Each row has a hidden value. The values are split into ranges, and the band after each row names the range that its value falls in. Each part has its own value, ranges and names.
[ -22 -102  -44  -36   31   48  103   13  -27 -121  -20  -22  -52  -80
 -113   -1   -4  -71 -105  -61   -5   12  -44  119   31   75   99   27
 -122   31  -59   -9 -112   54  135    2  110  -47  -19   13  -48  137] => L
[ -30 -170   59  -64  -44   72   53  -69  -60 -110   66    2    9 -241
   25  107  -38   14   53   27   32  -24 -123  194   93   84   77   85
  -62   -6   22  -37  -69  -28  123 -142  180  -56   27   53   -3  151] => X
[ -53   50  188   78   30   11 -128    3    5  132  181  -37   98   45
  199  -33   21  280  163   27    0 -138  241   15  179 -209   46   92
  138  -75  109  -59  397  105 -138 -270  289  -43   45   45  -81  -22] => T
[  29  -21 -113 -117  102   85  106   51   91    0 -162 -121   23    5
 -229  -44  195   66 -136   -8   63   64   63   -4 -113  -30   79  -32
  -44   98  -14   32   31   -1   17  122 -102  -18  -89  -13  -91   87] => T
[  11  -55  -94 -179   -4  129   59   35  127  -12 -149  -53    8  -80
 -128  -68  269 -134 -119  -35  100  102  -39   18  -81    3   34  -70
  -49  178  -27   87    8  -34   32  148 -155  -58 -177  -62  -50  134] => P
[ -25   75   68  -25  -22  -27  107   -4  -13  -13  140 -180  116   67
  142   -5  125  335   53  -13   82 -129  236  -35   31 -223  126   89
  140  -97  147  -38  324  238 -131 -139  295   -2   59   83  -92  -75] => Z
[  -9  -23  -73 -107  175  124   98   14   77   37 -209  -58   -9   38
 -305  -56  122  119 -152   11   28   40   53  -11  -68  -51   77  -17
  -82    5    0  -16   14   21   17  103  -48  -14  -85   48  -96   25] => M
[  -5 -192  -23   -2   92  178  -91  -34   -5   70  -22   48  -12 -178
  -25  141  -46  106   61   79  -89    1  -52  131  135   46   -7   21
  -60  -74   10 -104   20 -147  -11 -155    0  -14  -59   32    0  109] => M
[-130  -65   91 -121 -218   30   20  -40  131  -17   71  168 -128 -340
  295  -66  -62 -301  216  216  -12  135 -401  178   58 -126  -10 -165
   75   -9  227   12 -172   75   37   72   20  -39  153    3  110   20] => G
[ -17  -48  -71  -67  142   20  121   42   90  -60 -143  -21    2   80
 -249 -120  160   -8 -179  -46   55  -18   53   66  -79   29   84  -10
  -90  114  -74    8  -45   73  157  121   25  -54  -11  -16 -114  127] => G
[  -2 -147 -208  -54  208   24  236  -13  103 -108 -168   34    3   74
 -244  -18  139  168 -166   78   -8  -96   -2  100 -112   28   53  -36
  -82  -50   20 -152 -126  129  168  148   62   13  112   60  -80   21] => Z
[  11 -109  -86  -80  -24   64   94   30   -6 -108  -16  -96  -13 -119
  -52   43   89  -67  -86  -67   28   46  -37  100  -17   75   89    6
  -72   83  -53   34  -68    2   76   14   -1  -33  -64  -30  -36  173] => L
[ -23 -170   55   26  -17  112  -64  -50  -61  -47  126   75    9 -172
  112   88  -29   11   67  -14  -32  -77  -10  154  214   57   18   90
  -65  -31   -6  -81   80  -22   57 -223  241  -75  -61   32   -4  111] => B
[ -17  -87   58  -82 -183   93  -37  -17  -21  -28  162  -79   45 -226
  271   94   93  -26  124  -25   53   11  -31   87  119  -41   43   35
   66   28   68   37  152   -1  -81 -166   98  -48  -88  -17   18  112] => P
[   9  -88   64  -44  -91  138 -134   21  -29   60   86  -90   14 -255
  122  110    2  -31  118   -2   -5   98  -30   92  119    4   39   29
   11   70    5   59  114 -162  -81 -178  -37  -46 -126  -45    6  181] => X
[ -52 -173 -222  -32  -78   14  123   22  182 -104   11  212 -137 -168
  223  -39   61 -258   51  187 -113   44 -297  166   -8  -39  -67 -235
   11  -26  141 -120 -230  141   97  194  -35    9  153  -48   90    5] => B
[ -56  -68 -185 -136 -151   61  169   15  145  -32  -20   21 -143 -243
  223   36   17 -132  102  218  -87  168 -320   65  -78 -174    4 -245
   88 -123  252  -51 -189  135 -101  199 -150   75  122    7  109  -81] => M
[ -12 -253 -139   -3  160   92   26  -15   95  -67 -106  183  -25  -47
 -135   -4  101  -64  -99   41  -51  -80  -83  195   45  156  -35  -32
 -139   55  -84 -127 -135  -44  227   36   26  -59    1  -24  -36  167] => P
[ -82  147  253  107  127  -47   -5   -3  -73   19  160  -54  102  266
  -19 -180   28  312  -39 -154   72 -251  425  -46  199 -198  149  213
   20  -77    8  -48  435  310  -20 -258  578 -101    0  117 -189  -74] => B
[ -97  130  387   77   63   -5  -90  -28 -159   48  183 -100   74   74
  -37  -99 -133  250   48 -143   75 -145  303   20  246 -136  187  265
  -11  -54  -10   28  353  148  -14 -361  530 -118  -18  124 -158   30] => G
[ -15   76  -74 -140   43   75   50   94  194   88 -191  -57  -51  -14
 -163 -173  184 -114  -79   65   44  179  -38  -44 -137 -147   42 -160
    9  142   58   96    6   20  -40  242 -225  -20  -69  -56  -57   37] => T
[ -38  -63   92   26  -52   -4  100  -24 -165 -155  168 -102  -23 -148
   44   88 -166   74   23  -65   -8  -43    4  141  128   27  166  141
  -67  -80    9  -27  -21  114   79 -204  345  -40   69   84  -36   97] => X
[ -61  105  222  -66  -16  -19   56  -24  -31  -20  113 -157  140  101
   28 -109  164  226  -13 -132  182 -147  270  -19   69 -158  159  171
   75   29   41   58  349  213  -29 -171  369  -92  -35   71 -146   19] => L
[  -2 -109   32  -88  -55   91   44  -20  -60  -83   31  -93    3 -219
  -28   90    2  -17    4  -30   46   51  -69  126   49   65  103   69
  -66   51  -14   36  -33  -55   61  -98   78  -51  -60   18  -22  169] => X
[ -49 -117   47   32  122  107  -24  -40  -34   25  -10   78  -53 -112
  -91   49 -146  106   31   74  -88  -26  -43  127  144    2   45   47
  -90 -120   29 -117  -25  -15   54 -132  165  -27   33   90  -27   42] => Z
[ -20  -56   22  -55  151   78   35   22   22  -22 -143  -13  -22  -11
 -313  -84   42  -33 -149  -56   38   31   23   87   -2   73   96   44
 -152  114 -107   32  -57  -37  159   30   38  -79  -73    6 -107  168] => G
[ -16  -52   33 -108  -43   97  -12   10   51   16  -25  -48    1 -170
   -8   -5   84  -65   28   24   52   88  -69   78   14  -22   52  -16
   -9   97   28   61   25  -60    7  -12  -39  -52  -70  -23  -22  132] => X
[ -67   56   -2 -123    8   82   63   29  140   69 -133   23 -103 -103
  -89 -133   22 -103    2  131   -2  163 -148    2  -50 -175   47 -141
   -1    1  140   31  -61   72  -37  175  -86  -11    9   29   -8  -43] => Z
[  29 -116 -103 -101    4  137  -21   34   94   45  -82  -44    0 -177
  -27   55  133  -37   11   69   -1  111  -79   72  -27    6    2  -77
   -7   93   20   17    3 -134  -25   37 -188  -14  -93  -55   -4  142] => T
[  -9 -144  -43    6   15  129  -23   -6  -40    5   30    1  -68 -219
   27  139 -126   32   65   75 -112   60 -106  124  115   16   35   -7
  -58  -95   43  -78  -57  -72  -19 -113   25    7   -8   35   26   81] => Z
[  -1 -184  -60  -31  -62  108   22  -35    0  -93   88   62   -2 -195
  137   86   66  -47   41   22  -14  -33  -77  138  120   46    2   11
  -44   -2   33  -74   15    8   53  -97  140  -51  -55    4   23   92] => B
[   5   95  -81  -33  114   81   28  132   81   40 -144  -81  -72  108
 -253 -185  120 -115 -202 -109   -6  122  138  -82  -35  -83   86  -67
 -106  129  -83   85   68   70  -17  151  -70  -49 -181  -52 -111   53] => B
[ -46  -13  108 -227  -69   99  145  -45  -20 -112 -103 -104  -22 -202
 -218  -50   66 -132 -101  -65  173  124 -138   77  -41   33  161   64
 -117  125   -7  138 -112    8  126   58   68  -94 -115   54  -54  141] => G
[ -67  -14  196   78   84   85 -100  -49  -94   98  134  -14   35  -24
   62   50 -135  300  116   12  -51 -120  165   50  239 -129   79  146
   18 -183   74 -103  266   63  -96 -320  341  -35    9  123  -66  -26] => M
[   2 -112   12 -102  -34  215 -176   15  105  116  -56   58   -1 -209
   31   -3  159 -172   45   19   21  116  -72   62  101    9  -51  -56
  -32  154  -18   61  109 -197  -46  -36 -159  -85 -241  -82    5  163] => B
[ -96 -128  -22  -97 -131   23   95  -40  127  -70   20  173 -129 -305
  190  -23  -60 -229  149  236  -46  100 -393  203   12  -63  -10 -165
   25  -38  200  -57 -254   76  101  112   12  -13  194   18   98   21] => X
[  -1   53  -86  -61  122   74  -93  140  254  189 -187   -4  -11   89
 -126 -205  258  -98  -67   48    4  125   78  -42 -100 -132  -27 -179
   41  207  -13   81  127  -55  -58  195 -297  -33  -98 -136  -86  101] => X
[ -45   89  106  105   92  -54   -1   46  -17   44  133  -83   52  147
   57  -86   -9  265   32  -28  -18 -134  277   -5  104 -187  108   82
   72  -79   59  -59  288  209  -65 -167  320  -27   91   53 -119  -35] => T

Next part:
[-357 -174   19 -311  138  450  356 -232 -326    1  392 -360  -42  -40
   32 -262  -15  -20  270 -674 -135  -99 -388  -37  -77  175 -613  -62
  235  -15 -112 -126  205   60  212   -4 -180 -274  131  310   -5   25] => K
[ 112  381 -232  -83  195 -142 -183 -123   40  207 -191  371  111  -56
   59  -97  -28  234  -30  156  240 -126 -263 -105  104    4  176  147
  149 -303   -3   20 -311  247   15  -52   -7   42   -5 -183   16 -182] => S
[-118 -104 -149    9 -206  299  625   96 -181   95  308  125 -274   73
  -62 -410 -170   21   53 -193 -579   -8  -78  157  -51  -77 -381 -107
 -103  229 -411 -375  186 -134  194 -105 -179  -97 -119  197    6  361] => K
[ 223  214 -153  -47  -62  -88   59  -31  -20  382  -30  177 -277  161
 -250 -275  -79  197 -167  166  -79 -137 -164 -119  -23 -198   36  151
  144 -187 -348  -71  -53  158  385   63 -131   85  -42  147 -164  181] => Y
[-457 -172  136 -679  582  676  232 -592 -286   91  436 -223  483 -292
  362 -140  143  138  564 -809  399  -66 -387 -181   41  413 -331  -67
  442 -476  281   83  -75 -157  -71 -126 -234 -316  212  -33    4 -317] => C
[-433 -375 -124  612 -140 -294 -400  131 -369  -12 -428 -425  -19 -297
  205   40   90  230  -41  332  110  -56   -2  255  165  503  267  287
 -172  389  294  -55 -409  252  113  -89  353  108   58 -376 -147  -89] => Q
[ -39  297 -158  -86  315  -86 -104   -7    3   51 -278  371  449  -93
  141  177   -2   71  139  266  103   69 -102  -70  -80  -96    8  -77
  -86 -160  327   86 -256  -22 -210   92    7  121   85 -125  -82 -357] => C
[-199  -96 -165  -18 -148  329  617   77 -196   15  324   99 -209   32
   -7 -376 -177   -9   97 -306 -573    5 -140  165  -61  -31 -467 -151
  -87  233 -350 -380  205 -108  140 -111 -168 -148  -94  191   51  291] => N
[ 427  538  -62  -52  225 -314 -250  156  119  306 -101  -35 -198  119
 -216 -284 -166   89 -281  175  525 -371  -11 -155   87 -146   66  148
   93 -157 -297  168  -82  475    7   81  198  314   67  341  154  -24] => K
[-209   59 -273   72  355   18  -65  263   75 -237 -315  428  362 -142
  302  384  -26   21  123  159  -21  256  292  129 -115  119  -17 -411
 -297 -137  454  129 -298 -137 -128   14  222  141   28 -230   32 -349] => S
[ 207   47 -143   12 -238  120  423  121  -62  401  108  310 -341  218
 -233 -349 -115  225 -149  168 -405    7   53   21  -80 -256   57   -9
  -34  -48 -460 -221   60 -133  404  -30 -246   94 -156  131 -200  446] => E
[ -31  217  -96 -100  259 -127 -116  -77  -35   97 -289  221  377  -34
    4  184   26    9  151  342   59   34 -135 -127 -135 -159  -81   -4
  -55 -136  301  120 -217  -15  -66  212  -12  136  132   18 -193 -345] => N
[-437 -235  133 -585  446  582  231 -553 -307   92  408 -359  282 -202
  197 -161  118   58  486 -733  245  -97 -390 -181  -18  340 -450  -23
  421 -369  167   55    5  -85  122  -16 -208 -295  223  137  -60 -232] => N
[ 183  245 -227  -26  -23  -61   94  -84   45  304  -21  334 -209   40
  -92 -325 -118  215 -110  153  -15 -157 -129  -40   94  -63  124  148
  112 -217 -325 -124 -185  153  232  -83  -61   57  -98  -30   12  125] => N
[ 130  216 -259  -32   -6   22  197  -62   51  282   16  466 -133   -6
   -5 -323 -132  235  -67  118 -107  -79  -81   11   95  -46  144   65
   59 -216 -292 -188 -193   24  160 -148  -91   31 -142 -131   28  132] => Q
[ 205   74 -142    0 -197   88  378  109  -59  415   91  300 -310  210
 -242 -334 -114  216 -154  174 -386    5   18   -8  -89 -278   40    1
  -14  -60 -437 -210   61 -121  389    2 -245   97 -140  138 -226  405] => E
[-116   27  -96    9  251  -81 -121  170  -47  -59 -341   92  279   37
  -10  390   44  -61  104  296  -57  174  138  -46 -270 -115 -169 -239
 -203  -67  398  216 -136  -76   92  290   98  197  156  117 -243 -299] => Y
[-368 -400  -51  585 -205 -356 -426  148 -421  100 -437 -558 -109 -164
    2   62  124  194 -101  410    3  -49  -63  151   50  320  165  329
 -129  423  234  -19 -284  249  286   84  271  141  106 -177 -358  -32] => Y
[ 105  250  -58 -107  157 -171 -198  -78  -70  222 -270   42  134  103
 -169  103   48   79   10  288  136  -66 -216 -203 -145 -199  -46  109
   86 -192  122  168 -137  170  187  261  -62  135  151  166 -255 -198] => Y
[ 159  436 -238 -105  188 -169 -225 -181   47  260 -173  345   51  -46
   25 -169  -37  272  -69  115  303 -185 -346 -142  134    7  203  219
  239 -359  -75   16 -312  337   66  -66  -28   19   -5 -171   33 -163] => S
[ 299  356 -171  -50  -44  -98 -115 -128   28  167 -225  158 -201  150
 -103 -100   -7  228  -69  174  331 -262 -166  -72   57   37  205  210
  167 -350 -171  138 -291  466  343  -27  -21   75   18   53  121   30] => N
[-393  -61  -88 -206  119  474  471  -78 -308  -96  408  -95   80 -134
  220 -316  -97   19  269 -696 -239  -32 -382  108   -1  195 -556 -151
   86  138 -104 -288  192    0  -91 -183 -174 -299   29  104  152   44] => S
[-284 -122  -88  -51 -125  315  484   84 -333  -29  361 -274 -282   85
 -105 -347 -143  -68   63 -550 -525  -43 -350   87 -142  -20 -708 -117
   37  307 -341 -322  377   90  257   11 -178 -229   28  410  -19  259] => Y
[-245 -113 -442  240  291   53  -91  435  195 -423 -330  395  -44 -122
  322  412 -102   48  -48  -27  -62  297  604  283  -95  377   40 -596
 -323 -267  316  162 -348   -7  253  -95  432  130  -63 -260  210 -197] => Q
[-191  109 -202    5  342    4  -46  166   12 -172 -323  421  500 -131
  269  377   18    5  203  248  -24  229  145   66 -130   16  -49 -308
 -277  -85  496  118 -283 -161 -230   70  122  133   68 -205  -49 -401] => S
[ -97   23  -91   -5  246  -62 -108  180  -41  -48 -349  110  281   58
  -17  411   53  -44   99  305  -59  194  162  -51 -288 -129 -147 -256
 -204  -94  403  231 -135  -99  120  297   77  202  154  119 -263 -283] => Y
[ 190   54 -181   10 -216  123  472   32    2  327  116  426 -294  136
 -139 -387 -137  178  -58  225 -371  -52   79   70   21 -177   56   24
  -74  -45 -450 -254  -57 -145  278 -107 -171   83 -184   43  -58  372] => K
[-374 -255  246 -649  442  589  150 -515 -402  251  398 -551  264  -73
   43  -98  189  126  407 -761  274  -52 -440 -304 -161  204 -431  -16
  514 -422  180  154  140  -98  293  123 -344 -260  294  287 -308 -154] => E
[-205  -59 -339  153  320  -26 -115  340  153 -307 -330  309   64  -84
  196  404  -75  -28   -2  102  -70  255  470  157 -157  191  -72 -489
 -288 -207  341  180 -276  -45  186   62  355  167   12 -109   62 -272] => N
[ 137  276  -55 -105  127 -175 -217  -38 -100  303 -264   21   92  153
 -220   82   48  144  -67  250  109  -39 -261 -235 -190 -255   -2  108
  130 -216   75  154  -76  186  263  274 -138  132  142  184 -336 -122] => E
[-354 -215 -111  434  -35 -232 -258  102 -293   16 -391 -176  188 -250
  188   92   70  159   53  390   16   24  -26  176   67  277  170  176
 -211  315  342  -52 -350   74  -45  -12  221  128   64 -312 -188 -169] => Q
[-127 -113 -231  147  197   -6 -140  389   35 -181 -344  106  -40   77
   31  442    0   33  -71  109  -95  267  428   87 -274   86  -53 -447
 -232 -197  297  251 -153  -14  409  175  225  190   62   50 -140 -125] => E
[-334 -151   55 -351  185  465  358 -249 -313   14  396 -346   25  -59
   60 -255   -8  -22  305 -649  -53 -111 -354  -49  -65  178 -582  -63
  228  -37  -76  -96  182   29  136  -14 -176 -246  142  304   15   -8] => K
[-209  108 -200   -9  376    8  -52  164   21 -165 -320  421  524 -143
  275  389   12    0  209  234  -18  246  156   55 -143   15  -57 -327
 -273 -104  519  125 -277 -186 -238   80  123  140   74 -204  -61 -420] => S
[-343 -209  254 -665  434  573  154 -524 -400  261  407 -555  256  -58
   21 -128  182  114  404 -756  293  -89 -476 -317 -154  180 -450   11
  521 -410  149  150  154  -59  276  131 -350 -258  298  323 -285 -154] => E
[ -71   48    4  -55  205  -30  -90  127 -142   40 -357   41  389   96
  -48  420  112   -3  151  345  -35  194   53 -100 -335 -208 -117 -184
 -178  -67  451  244  -92 -125   82  336  -58  200  198  153 -373 -263] => E
[-272  -75  -27  -87 -120  354  469  155 -416   17  369 -385 -227  149
 -150 -310 -128  -29   25 -644 -512    6 -417   51 -251 -100 -723 -161
   64  323 -308 -291  506  101  269   65 -289 -228   73  498 -113  305] => E
[-426 -117  -43 -334  258  542  395 -207 -286  -68  422 -121  165 -186
  278 -257  -28   60  342 -760  -58  -37 -356   40   23  294 -488 -152
  192  -57    0 -177  102  -35  -56 -188 -164 -314   68   42  132  -57] => S
[ 256  335 -150  -92   29 -221 -213 -157   -7  381 -159   76 -222  141
 -264 -198  -25  218 -180  179  187 -231 -326 -221   10 -141   93  287
  287 -320 -247   63 -159  384  412  120  -80   72   45  138 -154   10] => Y
[-324  -46 -207  -34  -24  379  576  102 -227  -71  372  130  -67  -88
  161 -382 -197   22  127 -515 -514   41 -244  201  -11   79 -500 -209
  -64  250 -262 -427  209  -82  -52 -211 -147 -232  -92   59  144  195] => C
[-181   -1 -260   92  292  -33 -113  224   81 -234 -352  275  198  -76
  175  395  -22  -21   75  184  -21  208  313   99 -161  120  -61 -365
 -252 -175  392  186 -283  -42   95  100  255  156   57  -96   -3 -313] => N
